Below are the code and all the weights of a small trained network. Each question names an input and a target symbol and asks about switching units off, where a switched-off unit gives its printed mean instead of its output.

import numpy as np


def w(rows, s, z=0):
    codes = np.array(rows[::2]) - 128.0
    scale = np.full(codes.shape[1], s)
    scale[-1] = z or s
    return codes * scale


def norm(h):
    return h / np.sqrt((h * h).mean(-1, keepdims=True) + 1e-5)


def f(y):
    return np.maximum(y, 0)


def softmax(a):
    e = np.exp(a - a.max(-1, keepdims=True))
    return e / e.sum(-1, keepdims=True)


def log_softmax(a):
    a = a - a.max(-1, keepdims=True)
    return a - np.log(np.exp(a).sum(-1, keepdims=True))


def net(x, mask):
    ids = ['αβεηθλμξπτω'.index(c) for c in x.split()]
    T = len(ids)
    res = E[ids] + P[:T]
    u = 0
    for l in range(2):
        q, k, v = (norm(res) @ M[l].T for M in (Q, K, V))
        z = softmax(np.where(np.tri(T) > 0, q @ k.T / 4**0.5, -1e9)) @ v
        res = res + np.where(mask[u], z, O[l][:, -1]) @ O[l][:, :-1]
        u += 1
        y = f(norm(res) @ A[l][:, :-1].T + A[l][:, -1])
        res = res + np.where(mask[u : u + 8], y, B[l][:, -1]) @ B[l][:, :-1]
        u += 8
    return log_softmax(norm(res)[-1] @ U[:, :-1].T + U[:, -1])


Q, K, V, O, A, B = {}, {}, {}, {}, {}, {}
E = w([
[201,29,69,131],'α',
[182,95,30,80],'β',
[170,109,76,134],'ε',
[138,185,148,113],'η',
[104,208,167,143],'θ',
[164,88,55,76],'λ',
[155,10,66,61],'μ',
[119,182,98,57],'ξ',
[113,88,166,202],'π',
[76,52,65,163],'τ',
[86,197,168,254],'ω',
],0.013)
P = w([
[173,238,1,135],'0',
[125,123,231,113],'1',
[56,91,150,91],'2',
[174,125,68,204],'3',
[143,126,233,124],'4',
[78,107,167,97],'5',
[145,98,91,211],'6',
[146,132,234,126],'7',
[84,107,174,94],'8',
[86,143,102,198],'9',
],0.0099)
Q[0] = w([
[138,213,195,117],'0.h1',
[111,120,163,66],'0.h1',
[124,156,14,198],'0.h1',
[58,149,1,173],'0.h1',
],0.0067)
K[0] = w([
[74,140,88,59],'0.h1',
[69,152,6,198],'0.h1',
[2,183,28,217],'0.h1',
[220,72,167,96],'0.h1',
],0.0062)
V[0] = w([
[67,154,87,79],'0.h1',
[57,97,149,136],'0.h1',
[2,131,163,110],'0.h1',
[121,177,91,141],'0.h1',
],0.0067)
O[0] = w([
[76,254,107,133,168],'0.h1',
[110,153,107,146,98],'0.h1',
[146,64,111,104,3],'0.h1',
[192,128,112,128,105],'0.h1',
],0.0082,0.0017)
A[0] = w([
[149,137,150,190,166],'0.n1',
[96,76,105,24,33],'0.n2',
[101,60,63,109,43],'0.n3',
[161,119,131,155,38],'0.n4',
[204,178,127,255,247],'0.n5',
[147,168,141,145,3],'0.n6',
[160,206,99,142,231],'0.n7',
[107,183,46,201,31],'0.n8',
],0.0096,0.0029)
B[0] = w([
[210,160,113,136,165],'0.n1',
[151,161,185,137,249],'0.n2',
[35,174,144,102,255],'0.n3',
[181,73,136,85,133],'0.n4',
[77,177,10,151,230],'0.n5',
[128,107,130,186,135],'0.n6',
[114,87,2,18,205],'0.n7',
[142,145,82,169,199],'0.n8',
],0.0065,0.0052)
Q[1] = w([
[153,166,196,91],'1.h1',
[116,68,113,104],'1.h1',
[2,90,135,71],'1.h1',
[48,114,103,129],'1.h1',
],0.0091)
K[1] = w([
[126,70,86,148],'1.h1',
[206,65,72,182],'1.h1',
[95,42,79,237],'1.h1',
[67,52,2,194],'1.h1',
],0.0087)
V[1] = w([
[210,112,133,12],'1.h1',
[178,152,223,211],'1.h1',
[174,118,134,146],'1.h1',
[254,192,147,79],'1.h1',
],0.0063)
O[1] = w([
[216,146,254,131,125],'1.h1',
[97,221,83,111,1],'1.h1',
[142,58,97,210,104],'1.h1',
[186,117,87,134,79],'1.h1',
],0.0057)
A[1] = w([
[96,207,81,162,117],'1.n1',
[152,155,61,219,109],'1.n2',
[214,160,138,117,191],'1.n3',
[60,66,106,158,56],'1.n4',
[83,109,66,122,147],'1.n5',
[65,102,201,85,38],'1.n6',
[154,139,9,178,122],'1.n7',
[118,84,167,200,3],'1.n8',
],0.011,0.0032)
B[1] = w([
[148,46,171,200,199],'1.n1',
[126,85,121,40,205],'1.n2',
[86,156,72,174,171],'1.n3',
[79,218,151,95,208],'1.n4',
[1,95,124,139,236],'1.n5',
[184,98,163,98,232],'1.n6',
[61,71,34,82,254],'1.n7',
[80,243,52,80,140],'1.n8',
],0.0096,0.0064)
U = w([
[165,81,94,161,126],'α',
[179,136,72,116,138],'β',
[117,106,1,104,121],'ε',
[131,185,96,126,132],'η',
[119,126,159,204,201],'θ',
[179,151,121,137,253],'λ',
[158,26,178,129,153],'μ',
[151,170,105,38,82],'ξ',
[102,186,111,111,98],'π',
[26,144,147,100,79],'τ',
[72,62,106,168,177],'ω',
],0.014,0.0043)

Each question gives the input, a string of symbols that net reads in full, and the target symbol t.
The units are the heads (4 rows each of Q, K, V and O) and the neurons (one row each of A and B). Each row of codes is followed by its name. A weight is (code - 128) times the scale printed after its matrix; where a second scale follows, it is the last column's (O, A, B and U).
mask holds one flag per unit, layer by layer, with each layer's heads first. A switched-off unit (its flag False) gives its mean, the last column of its rows in O or B, instead of its output. The means were averaged over made-up inputs and are rounded, as every weight is.
A unit's drop is (log p(t) with every unit on - log p(t) with that unit switched off) / (log p(t) with every unit on - log p(t) with every unit switched off).
The circuit of an input: a set's keep is (log p(t) with only the set's units on - log p(t) with every unit switched off) / (log p(t) with every unit on - log p(t) with every unit switched off). Starting from the 12 units with the biggest drops (on a tie, the unit counted first), units are removed one at a time, each time the one whose removal leaves the highest keep (on an exact tie, the one counted first), for as long as the keep stays at least 0.8.
circuit, biggest first: the units of the circuit, biggest drop first
top k neurons: the k neurons with the biggest drops, biggest first
k most important neurons of layer l: the k neurons of layer l with the biggest drops, biggest first
input θ τ η μ α μ μ ξ, target ξ: circuit, biggest first	(1.n5; 0.n3)
input ξ η λ τ η β, target τ: circuit, biggest first	(0.n3; 1.n7; 0.n7; 0.n2)
input α μ β, target μ: circuit, biggest first	(0.n7; 0.n5; 1.h1; 1.n7)
input λ α λ ξ τ α, target τ: 2 most important neurons of layer 0	(0.n3; 0.n1)
input μ θ β τ λ ω μ ε β, target μ: top 3 neurons	(0.n5; 0.n2; 1.n6)
input λ μ η, target μ: top 3 neurons	(1.n4; 1.n6; 0.n5)
input θ μ β ω θ β λ μ λ, target μ: circuit, biggest first	(0.n2; 0.n5; 1.n4; 1.n7)
input μ μ λ, target μ: 2 most important neurons of layer 1	(1.n4; 1.n6)
input μ λ μ μ λ α, target μ: circuit, biggest first	(1.h1; 1.n7)
input μ θ μ μ μ α, target μ: 3 most important neurons of layer 1	(1.n7; 1.n5; 1.n6)
input η μ ξ ξ λ η, target ξ: top 2 neurons	(1.n1; 1.n5)
input τ ξ τ μ μ λ μ μ η, target μ: 2 most important neurons of layer 1	(1.n6; 1.n4)
input τ β β ε μ ε, target μ: 3 most important neurons of layer 0	(0.n2; 0.n7; 0.n3)
input ξ ξ λ μ θ, target θ: 2 most important neurons of layer 1	(1.n7; 1.n1)
input ξ λ ε ε α θ μ ξ, target ξ: 2 most important neurons of layer 1	(1.n5; 1.n7)
input μ τ α θ η π ξ λ, target λ: 2 most important neurons of layer 1	(1.n7; 1.n5)
input μ μ θ, target μ: 2 most important neurons of layer 1	(1.n6; 1.n4)
input μ θ τ λ μ α θ ω, target ω: top 2 neurons	(0.n5; 1.n1)
input λ ω μ μ ω, target ω: top 2 neurons	(1.n1; 0.n5)
input μ τ μ π θ ξ η θ, target θ: top 2 neurons	(1.n1; 1.n7)
input ω ω ξ μ ε, target ε: 2 most important neurons of layer 0	(0.n5; 0.n2)
input ξ μ π θ τ τ τ ε λ, target τ: 3 most important neurons of layer 1	(1.n7; 1.n2; 1.n1)
input λ μ τ τ μ μ μ μ ω π, target ε: 2 most important neurons of layer 1	(1.n7; 1.n2)
input ε μ τ, target τ: 2 most important neurons of layer 1	(1.n4; 1.n7)
input μ λ λ μ μ, target μ: top neuron	(1.n4)
